Here is a tiny trained network, its code and every weight. The questions are about switching its units off for an input and a class, where a switched-off unit gives its printed mean instead of its output.

import numpy as np


def w(rows, s, z=0):
    codes = np.array(rows[::2]) - 128.0
    scale = np.full(codes.shape[1], s)
    scale[-1] = z or s
    return codes * scale


def norm(h):
    return h / np.sqrt((h * h).mean(-1, keepdims=True) + 1e-5)


def f(y):
    return np.maximum(y, 0)


def log_softmax(a):
    a = a - a.max(-1, keepdims=True)
    return a - np.log(np.exp(a).sum(-1, keepdims=True))


def net(x, mask):
    res = np.array(x, float).reshape(1, 8) / 4 @ E
    u = 0
    for l in range(3):
        y = f(norm(res) @ A[l][:, :-1].T + A[l][:, -1])
        res = res + np.where(mask[u : u + 6], y, B[l][:, -1]) @ B[l][:, :-1]
        u += 6
    return log_softmax(norm(res)[-1] @ U[:, :-1].T + U[:, -1])


A, B = {}, {}
E = w([
[234,88,87,207,205,121,144,19,138,169],'x0',
[106,73,157,141,140,171,130,158,139,67],'x1',
[187,106,39,93,151,122,200,137,136,153],'x2',
[236,197,155,136,44,3,104,206,178,70],'x3',
[69,134,184,217,50,78,156,181,182,129],'x4',
[108,87,104,104,170,106,163,120,73,182],'x5',
[115,181,95,238,114,229,152,154,227,178],'x6',
[141,240,58,59,84,103,162,70,146,135],'x7',
],0.0011)
A[0] = w([
[139,42,66,141,252,230,165,81,148,111,61],'0.n0',
[172,52,155,76,151,39,87,105,40,100,76],'0.n1',
[61,164,106,107,126,220,99,99,111,186,144],'0.n2',
[122,182,168,152,34,68,129,172,141,98,86],'0.n3',
[86,188,73,105,77,139,157,72,172,155,8],'0.n4',
[52,157,80,113,155,249,88,97,110,165,188],'0.n5',
],0.0024,0.0012)
B[0] = w([
[171,107,174,113,231,109,140,39,31,252,249],'0.n0',
[162,119,186,183,163,152,235,44,58,185,235],'0.n1',
[142,160,122,97,210,126,143,143,174,174,215],'0.n2',
[151,92,87,83,220,201,137,85,77,194,220],'0.n3',
[45,135,117,146,122,103,152,56,60,97,168],'0.n4',
[158,142,147,64,224,114,138,162,164,196,250],'0.n5',
],0.0027,0.0022)
A[1] = w([
[192,160,118,150,116,132,77,99,163,99,203],'1.n0',
[38,109,180,109,140,151,136,187,106,122,235],'1.n1',
[138,158,132,74,120,128,110,156,123,103,253],'1.n2',
[104,102,140,253,141,181,111,131,183,164,138],'1.n3',
[124,104,91,120,132,103,190,187,129,158,53],'1.n4',
[128,71,88,153,163,175,159,121,131,129,36],'1.n5',
],0.0035,0.00052)
B[1] = w([
[99,94,178,95,100,203,158,237,146,103,174],'1.n0',
[145,85,156,134,104,194,26,153,180,62,250],'1.n1',
[106,70,132,203,148,139,155,123,166,154,178],'1.n2',
[168,122,159,120,33,20,216,88,5,83,228],'1.n3',
[174,197,153,123,84,182,108,148,166,40,192],'1.n4',
[165,236,171,92,151,148,109,95,108,161,198],'1.n5',
],0.003,0.0022)
A[2] = w([
[57,180,46,116,105,89,151,90,138,152,4],'2.n0',
[73,169,93,68,90,156,136,93,143,110,135],'2.n1',
[222,160,38,103,105,127,165,140,137,114,47],'2.n2',
[185,131,100,130,148,146,87,211,251,112,31],'2.n3',
[73,111,206,135,124,189,118,109,99,103,254],'2.n4',
[164,89,148,41,156,76,102,106,71,80,75],'2.n5',
],0.003,0.00094)
B[2] = w([
[71,73,49,241,167,93,89,70,130,25,153],'2.n0',
[154,117,125,189,132,77,203,107,117,101,165],'2.n1',
[83,128,190,127,75,148,92,199,157,59,195],'2.n2',
[99,193,127,3,184,198,149,153,179,208,176],'2.n3',
[196,170,58,114,75,94,132,163,164,90,252],'2.n4',
[162,173,159,246,97,130,197,103,116,176,230],'2.n5',
],0.0034,0.0024)
U = w([
[108,157,125,39,138,189,105,204,217,129,159],'0',
[166,122,138,120,238,127,171,33,62,233,188],'1',
[88,53,75,140,110,86,84,127,124,176,4],'2',
[30,140,19,184,143,81,136,74,152,80,72],'3',
[77,43,141,125,101,146,2,156,125,83,66],'4',
[181,141,165,180,41,98,180,148,113,73,179],'5',
],0.0075,0.0035)

Each question gives the input, the list of numbers given to net, and the class t.
The units are the neurons (one row each of A and B). Each row of codes is followed by its name. A weight is (code - 128) times the scale printed after its matrix; where a second scale follows, it is the last column's (A, B and U).
mask holds one flag per neuron, layer by layer. A switched-off neuron (its flag False) gives its mean, the last column of its row in B, instead of its output. The means were averaged over made-up inputs and are rounded, as every weight is.
A unit's drop is (log p(t) with every unit on - log p(t) with that unit switched off) / (log p(t) with every unit on - log p(t) with every unit switched off).
The circuit of an input: a set's keep is (log p(t) with only the set's units on - log p(t) with every unit switched off) / (log p(t) with every unit on - log p(t) with every unit switched off). Starting from the 12 units with the biggest drops (on a tie, the unit counted first), units are removed one at a time, each time the one whose removal leaves the highest keep (on an exact tie, the one counted first), for as long as the keep stays at least 0.8.
circuit, biggest first: the units of the circuit, biggest drop first
unit that matters most: the unit with the biggest drop
top k neurons: the k neurons with the biggest drops, biggest first
k most important neurons of layer l: the k neurons of layer l with the biggest drops, biggest first
drop when u is switched off: that unit's drop, to one decimal
input [-8,5,0,0,1,7,-4,6], class 5: unit that matters most : 2.n1
input [-5,-2,4,7,7,-8,5,7], class 0: circuit, biggest first : (2.n3, 1.n3)
input [-3,2,5,2,6,-3,0,0], class 0: top 2 neurons : (2.n3, 0.n1)
input [0,4,-5,0,-1,-1,5,5], class 3: top 3 neurons : (0.n4, 0.n0, 0.n1)
input [-5,-3,2,8,3,7,8,1], class 0: circuit, biggest first : (2.n3, 0.n1)
input [-4,1,-5,-2,2,6,2,8], class 3: top 2 neurons : (0.n4, 2.n0)
input [-1,-2,8,-4,3,1,-1,6], class 3: 2 most important neurons of layer 0 : (0.n1, 0.n3)
input [4,-5,7,4,-4,1,-2,5], class 5: top 2 neurons : (2.n2, 0.n0)
input [-1,5,-5,2,-4,2,1,-8], class 5: circuit, biggest first : (1.n3, 2.n4)
input [-1,-7,-8,-2,-3,-5,0,-8], class 5: circuit, biggest first : (1.n3, 2.n4)
input [-4,6,8,0,1,6,-6,-5], class 5: circuit, biggest first : (0.n3, 1.n4, 2.n5)
input [4,-4,-4,6,-4,6,4,-2], class 5: top 3 neurons : (0.n5, 1.n3, 0.n0)
input [7,-3,-1,-5,7,-8,0,1], class 5: top 2 neurons : (1.n3, 0.n3)
input [-4,-7,1,-5,0,-7,3,8], class 3: circuit, biggest first : (2.n0, 0.n4)
input [-8,7,-2,5,3,4,2,4], class 0: unit that matters most : 2.n3
input [4,-6,-8,-6,3,-5,3,-8], class 5: 2 most important neurons of layer 0 : (0.n3, 0.n1)
input [5,-7,0,-3,4,2,-1,3], class 3: top 4 neurons : (2.n0, 0.n1, 0.n3, 0.n0)
input [-3,-4,3,3,2,-5,-8,-3], class 1: top 4 neurons : (0.n3, 0.n1, 1.n1, 2.n2)
input [4,-3,2,3,-3,-6,-7,6], class 5: top 2 neurons : (0.n0, 2.n2)
input [-6,-1,-7,0,0,8,-7,-3], class 5: 2 most important neurons of layer 0 : (0.n1, 0.n0)
input [4,-8,0,-1,6,1,7,1], class 3: 3 most important neurons of layer 2 : (2.n0, 2.n5, 2.n4)
input [-3,-3,-2,0,8,-2,-4,0], class 4: top neuron : (0.n5)
input [-6,2,-6,6,1,4,2,5], class 0: top 2 neurons : (1.n3, 2.n3)
input [6,-8,4,-2,3,5,4,8], class 3: top 2 neurons : (2.n0, 0.n1)
input [-1,0,0,6,-3,-4,0,7], class 0: 2 most important neurons of layer 0 : (0.n0, 0.n1)
input [-3,-2,-6,-1,0,-8,-4,7], class 3: drop when 1.n3 is switched off : 0.2
input [-4,-3,3,7,6,-7,-1,0], class 0: drop when 0.n3 is switched off : 0.1
